Below is a small trained network, with its code and all its weights. Each question gives an input and a target symbol and asks what happens when units are switched off, that is, made to give their printed mean instead of their output.

import numpy as np


def w(rows, s, z=0):
    codes = np.array(rows[::2]) - 128.0
    scale = np.full(codes.shape[1], s)
    scale[-1] = z or s
    return codes * scale


def f(y):
    return y / 2 * (1 + np.tanh(0.7978845608 * (y + 0.044715 * y**3)))


def softmax(a):
    e = np.exp(a - a.max(-1, keepdims=True))
    return e / e.sum(-1, keepdims=True)


def log_softmax(a):
    a = a - a.max(-1, keepdims=True)
    return a - np.log(np.exp(a).sum(-1, keepdims=True))


def net(x, mask):
    ids = ['αδλμξπστφω'.index(c) for c in x.split()]
    T = len(ids)
    res = E[ids] + P[:T]
    u = 0
    for l in range(3):
        r = res
        for j in range(2):
            rows = slice(2 * j, 2 * j + 2)
            q, k, v = (r @ M[l][rows].T for M in (Q, K, V))
            z = softmax(np.where(np.tri(T) > 0, q @ k.T / 2**0.5, -1e9)) @ v
            o = O[l][rows]
            res = res + np.where(mask[u + j], z, o[:, -1]) @ o[:, :-1]
        u += 2
        y = f(res @ A[l][:, :-1].T + A[l][:, -1])
        res = res + np.where(mask[u : u + 4], y, B[l][:, -1]) @ B[l][:, :-1]
        u += 4
    return log_softmax(res[-1] @ U[:, :-1].T + U[:, -1])


Q, K, V, O, A, B = {}, {}, {}, {}, {}, {}
E = w([
[119,30,133,240],'α',
[73,9,36,123],'δ',
[111,35,163,124],'λ',
[107,72,231,151],'μ',
[35,175,223,51],'ξ',
[16,169,70,199],'π',
[69,45,99,119],'σ',
[163,60,152,112],'τ',
[212,122,145,231],'φ',
[124,35,90,117],'ω',
],0.013)
P = w([
[242,139,139,31],'0',
[37,24,228,241],'1',
[3,2,226,225],'2',
[16,21,218,227],'3',
[11,36,215,217],'4',
[19,53,210,211],'5',
[17,64,217,230],'6',
[25,81,205,239],'7',
[31,94,221,214],'8',
[34,82,211,190],'9',
[20,121,205,199],'10',
[31,123,215,224],'11',
[24,114,216,216],'12',
[36,113,230,243],'13',
],0.0044)
Q[0] = w([
[106,52,172,173],'L0H1',
[253,169,76,50],'L0H1',
[142,180,173,108],'L0H2',
[102,202,73,107],'L0H2',
],0.012)
K[0] = w([
[132,190,59,78],'L0H1',
[86,101,194,212],'L0H1',
[24,171,208,75],'L0H2',
[2,136,119,172],'L0H2',
],0.0099)
V[0] = w([
[209,3,164,29],'L0H1',
[206,75,195,249],'L0H1',
[248,105,116,85],'L0H2',
[109,23,76,211],'L0H2',
],0.0056)
O[0] = w([
[222,70,181,31,171],'L0H1',
[5,3,250,144,143],'L0H1',
[126,154,208,139,94],'L0H2',
[127,6,171,165,253],'L0H2',
],0.0055,0.0058)
A[0] = w([
[128,37,44,170,184],'L0N1',
[231,170,184,171,150],'L0N2',
[62,132,254,158,248],'L0N3',
[101,74,63,85,217],'L0N4',
],0.0086,0.0013)
B[0] = w([
[184,202,204,169,240],'L0N1',
[105,125,138,1,133],'L0N2',
[109,90,28,132,250],'L0N3',
[115,187,190,146,152],'L0N4',
],0.0081,0.011)
Q[1] = w([
[105,254,19,92],'L1H1',
[136,255,41,169],'L1H1',
[56,87,189,92],'L1H2',
[68,157,184,143],'L1H2',
],0.0075)
K[1] = w([
[2,80,61,105],'L1H1',
[19,133,99,178],'L1H1',
[178,157,101,167],'L1H2',
[191,152,135,121],'L1H2',
],0.0095)
V[1] = w([
[196,119,160,125],'L1H1',
[128,128,82,157],'L1H1',
[155,77,186,78],'L1H2',
[2,71,119,78],'L1H2',
],0.0097)
O[1] = w([
[2,185,113,111,252],'L1H1',
[144,68,119,130,88],'L1H1',
[133,134,188,100,178],'L1H2',
[6,121,141,96,191],'L1H2',
],0.0087,0.0036)
A[1] = w([
[203,34,3,49,140],'L1N1',
[186,69,63,242,66],'L1N2',
[142,231,57,81,239],'L1N3',
[33,87,188,131,2],'L1N4',
],0.0052,0.007)
B[1] = w([
[14,219,57,105,110],'L1N1',
[166,158,82,73,254],'L1N2',
[92,161,255,151,139],'L1N3',
[194,168,82,141,200],'L1N4',
],0.0086,0.0038)
Q[2] = w([
[184,96,40,144],'L2H1',
[215,93,103,204],'L2H1',
[227,141,56,77],'L2H2',
[142,235,33,1],'L2H2',
],0.0078)
K[2] = w([
[57,234,91,171],'L2H1',
[132,171,21,133],'L2H1',
[43,169,119,159],'L2H2',
[81,106,5,234],'L2H2',
],0.011)
V[2] = w([
[156,44,184,162],'L2H1',
[65,107,172,129],'L2H1',
[75,53,165,254],'L2H2',
[96,141,194,136],'L2H2',
],0.0082)
O[2] = w([
[253,176,55,139,215],'L2H1',
[215,48,46,74,216],'L2H1',
[195,250,12,38,199],'L2H2',
[181,166,195,97,253],'L2H2',
],0.0055,0.0062)
A[2] = w([
[135,186,85,83,229],'L2N1',
[145,148,171,2,27],'L2N2',
[94,3,213,230,4],'L2N3',
[21,83,180,90,104],'L2N4',
],0.0071,0.0047)
B[2] = w([
[133,114,224,159,196],'L2N1',
[78,113,51,31,138],'L2N2',
[147,236,48,2,254],'L2N3',
[136,179,61,99,189],'L2N4',
],0.0073,0.0072)
U = w([
[72,186,112,194,181],'α',
[232,145,39,117,116],'δ',
[168,220,208,117,4],'λ',
[91,3,93,125,95],'μ',
[83,172,102,75,71],'ξ',
[142,37,161,100,212],'π',
[136,37,136,118,119],'σ',
[126,103,173,121,147],'τ',
[162,51,199,128,190],'φ',
[158,80,214,129,131],'ω',
],0.0063,0.0039)

Each question gives the input, a string of symbols that net reads in full, and the target symbol t.
The units are the heads (2 rows each of Q, K, V and O) and the neurons (one row each of A and B). Each row of codes is followed by its name. A weight is (code - 128) times the scale printed after its matrix; where a second scale follows, it is the last column's (O, A, B and U).
mask holds one flag per unit, layer by layer, with each layer's heads first. A switched-off unit (its flag False) gives its mean, the last column of its rows in O or B, instead of its output. The means were averaged over made-up inputs and are rounded, as every weight is.
A unit's drop is (log p(t) with every unit on - log p(t) with that unit switched off) / (log p(t) with every unit on - log p(t) with every unit switched off).
The circuit of an input: a set's keep is (log p(t) with only the set's units on - log p(t) with every unit switched off) / (log p(t) with every unit on - log p(t) with every unit switched off). Starting from the 12 units with the biggest drops (on a tie, the unit counted first), units are removed one at a time, each time the one whose removal leaves the highest keep (on an exact tie, the one counted first), for as long as the keep stays at least 0.8.
circuit, biggest first: the units of the circuit, biggest drop first
k most important neurons: the k neurons with the biggest drops, biggest first
which heads matter: for each layer, one digit per head in row order, 1 if its drop is at least 0.15 and else 0, layers parted by /
input π δ σ α ξ, target α: which heads matter	10 / 01 / 10
input α ξ δ, target λ: circuit, biggest first	L0N1, L0N4, L0N3
input ξ τ ξ ξ π μ σ α π α α ω, target λ: 4 most important neurons	L0N3, L2N3, L1N3, L0N4
input π α λ π φ φ ξ φ, target α: circuit, biggest first	L0H1, L2H1
input τ τ π α φ α δ τ δ μ, target ξ: which heads matter	11 / 11 / 01
input φ ξ α π α α α, target μ: circuit, biggest first	L0H1, L0N3
input α φ π α α, target δ: 2 most important neurons	L1N2, L0N1
input α ω ξ, target δ: circuit, biggest first	L2H1, L2H2, L0H1
input τ φ α λ σ α ξ α α, target ξ: which heads matter	11 / 11 / 01
input τ α α α λ ξ ξ π α π σ α α σ, target ξ: 2 most important neurons	L2N3, L0N2
input α α ξ τ α μ α α α π σ λ, target δ: circuit, biggest first	L2H2, L2H1
input α ξ α α α, target δ: circuit, biggest first	L0H1, L2H2, L0N3
input τ μ π π ξ δ, target ξ: which heads matter	11 / 10 / 01
input π α π φ, target α: which heads matter	10 / 11 / 11
input ξ τ α λ δ ω α π, target λ: which heads matter	11 / 01 / 11
input π α σ α π ξ φ δ α, target α: circuit, biggest first	L2H1, L0H1
input ξ λ ξ α α α, target λ: which heads matter	11 / 00 / 01
input π α ξ λ, target α: circuit, biggest first	L0H1, L2H1, L1H2
input α π π π ξ, target δ: circuit, biggest first	L0H1, L2H2, L2H1
input π φ π α μ, target α: circuit, biggest first	L0H1, L2H1, L1H2
input τ ω μ π π σ μ, target ξ: 4 most important neurons	L2N3, L2N4, L0N2, L1N2
input φ π π δ μ, target μ: 3 most important neurons	L0N3, L0N1, L1N4
input α τ τ π α α φ π, target δ: circuit, biggest first	L2H2, L2H1, L0H1
input ξ τ τ μ α α π α, target λ: 3 most important neurons	L2N3, L0N3, L1N3
